Here is a tiny trained network, its code and every weight. The questions are about switching its units off for an input and a target symbol, where a switched-off unit gives its printed mean instead of its output.

import numpy as np


def w(rows, s, z=0):
    codes = np.array(rows[::2]) - 128.0
    scale = np.full(codes.shape[1], s)
    scale[-1] = z or s
    return codes * scale


def norm(h):
    return h / np.sqrt((h * h).mean(-1, keepdims=True) + 1e-5)


def f(y):
    return y / 2 * (1 + np.tanh(0.7978845608 * (y + 0.044715 * y**3)))


def softmax(a):
    e = np.exp(a - a.max(-1, keepdims=True))
    return e / e.sum(-1, keepdims=True)


def log_softmax(a):
    a = a - a.max(-1, keepdims=True)
    return a - np.log(np.exp(a).sum(-1, keepdims=True))


def net(x, mask):
    ids = ['ΓΔΞΣΦαβεζηθλμπτψ'.index(c) for c in x.split()]
    T = len(ids)
    res = E[ids] + P[:T]
    r = norm(res)
    for j in range(2):
        rows = slice(4 * j, 4 * j + 4)
        q, k, v = (r @ M[0][rows].T for M in (Q, K, V))
        z = softmax(np.where(np.tri(T) > 0, q @ k.T / 4**0.5, -1e9)) @ v
        o = O[0][rows]
        res = res + np.where(mask[j], z, o[:, -1]) @ o[:, :-1]
    y = f(norm(res) @ A[0][:, :-1].T + A[0][:, -1])
    res = res + np.where(mask[2:6], y, B[0][:, -1]) @ B[0][:, :-1]
    return log_softmax(norm(res)[-1] @ U[:, :-1].T + U[:, -1])


Q, K, V, O, A, B = {}, {}, {}, {}, {}, {}
E = w([
[109,106,85],'Γ',
[178,62,76],'Δ',
[157,25,96],'Ξ',
[115,186,24],'Σ',
[83,74,3],'Φ',
[151,112,96],'α',
[159,131,68],'β',
[162,23,71],'ε',
[135,107,50],'ζ',
[155,116,60],'η',
[105,137,62],'θ',
[82,153,113],'λ',
[162,130,63],'μ',
[144,75,47],'π',
[153,115,61],'τ',
[123,125,77],'ψ',
],0.013)
P = w([
[141,177,187],'0',
[13,193,36],'1',
[66,189,192],'2',
[106,79,26],'3',
[51,171,198],'4',
[128,109,9],'5',
[7,131,203],'6',
[166,161,68],'7',
],0.011)
Q[0] = w([
[228,178,189],'H1',
[248,144,26],'H1',
[75,170,167],'H1',
[176,123,47],'H1',
[32,120,232],'H2',
[53,158,168],'H2',
[161,109,39],'H2',
[106,167,197],'H2',
],0.017)
K[0] = w([
[97,122,44],'H1',
[28,76,135],'H1',
[206,119,148],'H1',
[72,98,155],'H1',
[252,151,168],'H2',
[191,154,119],'H2',
[97,160,121],'H2',
[124,92,112],'H2',
],0.021)
V[0] = w([
[118,53,14],'H1',
[178,11,108],'H1',
[123,188,2],'H1',
[117,121,193],'H1',
[244,156,184],'H2',
[135,189,197],'H2',
[91,130,167],'H2',
[131,208,91],'H2',
],0.016)
O[0] = w([
[234,34,152,36],'H1',
[168,94,77,2],'H1',
[236,135,201,158],'H1',
[67,126,104,138],'H1',
[145,112,7,48],'H2',
[184,172,98,139],'H2',
[133,175,154,121],'H2',
[199,94,119,246],'H2',
],0.019,0.0069)
A[0] = w([
[194,249,111,139],'N1',
[32,46,51,110],'N2',
[222,172,111,4],'N3',
[67,95,110,110],'N4',
],0.011,0.0029)
B[0] = w([
[169,53,129,249],'N1',
[152,138,255,255],'N2',
[18,181,168,148],'N3',
[80,119,204,164],'N4',
],0.015,0.0039)
U = w([
[124,157,114,133],'Γ',
[108,31,113,171],'Δ',
[85,62,178,123],'Ξ',
[166,132,114,153],'Σ',
[197,106,158,3],'Φ',
[6,194,140,175],'α',
[126,99,73,191],'β',
[150,54,133,124],'ε',
[157,144,184,13],'ζ',
[161,141,116,140],'η',
[190,251,143,96],'θ',
[68,215,12,181],'λ',
[52,59,87,149],'μ',
[170,139,157,70],'π',
[162,140,115,105],'τ',
[102,197,190,88],'ψ',
],0.013,0.0024)

Each question gives the input, a string of symbols that net reads in full, and the target symbol t.
The units are the heads (4 rows each of Q, K, V and O) and the neurons (one row each of A and B). Each row of codes is followed by its name. A weight is (code - 128) times the scale printed after its matrix; where a second scale follows, it is the last column's (O, A, B and U).
mask holds one flag per unit, heads first, then neurons. A switched-off unit (its flag False) gives its mean, the last column of its rows in O or B, instead of its output. The means were averaged over made-up inputs and are rounded, as every weight is.
A unit's drop is (log p(t) with every unit on - log p(t) with that unit switched off) / (log p(t) with every unit on - log p(t) with every unit switched off).
The circuit of an input: a set's keep is (log p(t) with only the set's units on - log p(t) with every unit switched off) / (log p(t) with every unit on - log p(t) with every unit switched off). Starting from all 6 units, units are removed one at a time, each time the one whose removal leaves the highest keep (on an exact tie, the one counted first), for as long as the keep stays at least 0.8.
circuit, biggest first: the units of the circuit, biggest drop first
which heads matter: for each layer, one digit per head in row order, 1 if its drop is at least 0.15 and else 0, layers parted by /
drop when u is switched off: that unit's drop, to one decimal
input ψ β ε η α η μ, target θ: circuit, biggest first	H1, H2
input α α Ξ α Σ, target λ: circuit, biggest first	H2
input ψ α α η η, target θ: circuit, biggest first	H1, H2
input θ μ α α α α α Δ, target α: which heads matter	10
input Ξ α ψ, target μ: which heads matter	11
input α η α λ ε α α ψ, target α: which heads matter	10
input ζ ζ α ψ Δ ψ α π, target α: which heads matter	10
input Ξ α ψ α Δ ε π, target μ: which heads matter	11
input α α λ α α ψ θ, target λ: which heads matter	01
input Ξ ψ α ε ε α α ε, target α: which heads matter	10
input ψ λ Δ, target θ: which heads matter	11
input ε Γ ε ψ θ, target Δ: drop when H1 is switched off	0.8
input α θ Φ α ψ, target λ: drop when H2 is switched off	0.4
input ε α Ξ α α ζ Ξ, target Δ: drop when N1 is switched off	0.0
input Ξ α ψ η α Γ Γ, target μ: drop when H1 is switched off	0.7
input Ξ α ζ, target μ: circuit, biggest first	H1
input ψ α Ξ θ α, target θ: circuit, biggest first	H1, H2
